Below are the code and all the weights of a small trained network. Each question names an input and a class and asks about switching units off, where a switched-off unit gives its printed mean instead of its output.

import numpy as np


def w(rows, s, z=0):
    codes = np.array(rows[::2]) - 128.0
    scale = np.full(codes.shape[1], s)
    scale[-1] = z or s
    return codes * scale


def f(y):
    return np.maximum(y, 0)


def log_softmax(a):
    a = a - a.max(-1, keepdims=True)
    return a - np.log(np.exp(a).sum(-1, keepdims=True))


def net(x, mask):
    res = np.array(x, float).reshape(1, 6) / 4 @ E
    y = f(res @ A[0][:, :-1].T + A[0][:, -1])
    res = res + np.where(mask, y, B[0][:, -1]) @ B[0][:, :-1]
    return log_softmax(res[-1] @ U[:, :-1].T + U[:, -1])


A, B = {}, {}
E = w([
[140,255,215,124,63,78,64,198,85],'x0',
[108,116,133,110,116,116,120,103,110],'x1',
[28,143,222,46,177,184,211,210,104],'x2',
[168,107,166,133,126,171,121,118,123],'x3',
[23,100,143,164,21,166,106,158,237],'x4',
[89,103,248,251,169,66,160,98,126],'x5',
],0.0071)
A[0] = w([
[109,149,123,66,153,150,172,167,142,132],'n0',
[146,252,214,118,53,60,44,189,63,90],'n1',
[118,40,53,136,172,161,198,47,151,68],'n2',
[52,142,192,57,168,185,228,188,113,129],'n3',
[61,110,140,156,2,176,106,149,233,138],'n4',
[98,92,218,229,191,58,147,111,126,137],'n5',
[142,190,162,141,110,146,73,165,95,128],'n6',
[187,165,114,82,210,114,160,80,72,73],'n7',
[177,160,99,100,206,96,150,130,69,82],'n8',
[163,137,47,14,103,201,77,164,143,47],'n9',
[100,80,114,103,168,160,209,129,140,108],'n10',
[174,136,140,118,191,73,134,134,58,102],'n11',
[98,47,53,170,196,152,183,66,149,30],'n12',
[184,120,83,210,102,73,56,67,167,140],'n13',
[192,141,114,134,194,110,138,129,40,28],'n14',
[145,129,77,35,106,143,90,144,117,12],'n15',
[185,120,50,171,88,109,51,60,154,108],'n16',
],0.0064,0.0011)
B[0] = w([
[152,128,146,69,148,78,119,151,132,177],'n0',
[150,121,70,174,37,183,244,160,93,252],'n1',
[154,158,98,161,69,153,216,152,93,223],'n2',
[174,39,161,63,186,40,64,185,57,239],'n3',
[38,53,64,199,185,177,50,108,128,253],'n4',
[130,254,210,35,150,137,136,31,225,231],'n5',
[139,101,105,152,83,133,163,142,123,182],'n6',
[63,52,75,182,137,184,72,112,160,207],'n7',
[70,101,91,186,130,162,75,106,165,199],'n8',
[124,239,178,42,148,103,146,58,219,224],'n9',
[155,105,144,119,57,91,179,164,93,191],'n10',
[67,103,56,187,155,174,95,103,165,193],'n11',
[167,144,106,171,75,164,198,128,89,217],'n12',
[174,120,182,68,187,49,110,194,90,232],'n13',
[76,88,106,144,126,157,82,115,139,197],'n14',
[123,169,175,82,147,150,151,75,185,187],'n15',
[201,103,175,75,212,62,111,212,70,229],'n16',
],0.0066,0.008)
U = w([
[172,75,162,89,184,49,91,208,37,81],'0',
[153,126,88,168,23,173,250,154,65,123],'1',
[48,64,71,183,151,191,25,102,152,56],'2',
[131,223,178,79,147,123,153,46,215,254],'3',
],0.011,0.00069)

Each question gives the input, the list of numbers given to net, and the class t.
The units are the neurons (one row each of A and B). Each row of codes is followed by its name. A weight is (code - 128) times the scale printed after its matrix; where a second scale follows, it is the last column's (A, B and U).
mask holds one flag per neuron, in row order. A switched-off neuron (its flag False) gives its mean, the last column of its row in B, instead of its output. The means were averaged over made-up inputs and are rounded, as every weight is.
A unit's drop is (log p(t) with every unit on - log p(t) with that unit switched off) / (log p(t) with every unit on - log p(t) with every unit switched off).
The circuit of an input: a set's keep is (log p(t) with only the set's units on - log p(t) with every unit switched off) / (log p(t) with every unit on - log p(t) with every unit switched off). Starting from the 12 units with the biggest drops (on a tie, the unit counted first), units are removed one at a time, each time the one whose removal leaves the highest keep (on an exact tie, the one counted first), for as long as the keep stays at least 0.8.
circuit, biggest first: the units of the circuit, biggest drop first
most important unit: the unit with the biggest drop
k most important neurons: the k neurons with the biggest drops, biggest first
drop when u is switched off: that unit's drop, to one decimal
input [4,4,2,1,-1,7], class 3: circuit, biggest first	n5
input [6,-5,3,-8,-3,-6], class 1: 2 most important neurons	n1, n5
input [3,-5,-5,2,3,-6], class 3: 2 most important neurons	n9, n3
input [2,-2,-5,-1,-6,5], class 2: circuit, biggest first	n11, n7
input [8,-8,7,-4,3,3], class 1: 2 most important neurons	n1, n16
input [2,7,6,-6,-7,6], class 2: 2 most important neurons	n11, n7
input [-6,3,3,-1,-5,-4], class 1: 2 most important neurons	n2, n4
input [5,5,5,1,7,7], class 2: 2 most important neurons	n4, n9
input [5,2,-6,-7,4,2], class 0: 2 most important neurons	n13, n16
input [6,-7,2,0,8,4], class 2: 2 most important neurons	n4, n2
input [-6,8,4,-8,4,4], class 1: 2 most important neurons	n12, n2
input [-2,-6,-1,4,-3,2], class 2: circuit, biggest first	n1, n9, n3
input [-2,6,8,0,7,-7], class 0: 3 most important neurons	n3, n5, n0
input [-6,4,-5,0,-8,-4], class 2: 2 most important neurons	n7, n8
input [2,5,1,-7,-3,3], class 2: most important unit	n9
input [8,-3,7,-8,-4,7], class 1: drop when n13 is switched off	0.2
input [2,-7,-8,-8,7,5], class 0: drop when n13 is switched off	0.8
input [1,-2,6,5,4,1], class 0: drop when n3 is switched off	0.7
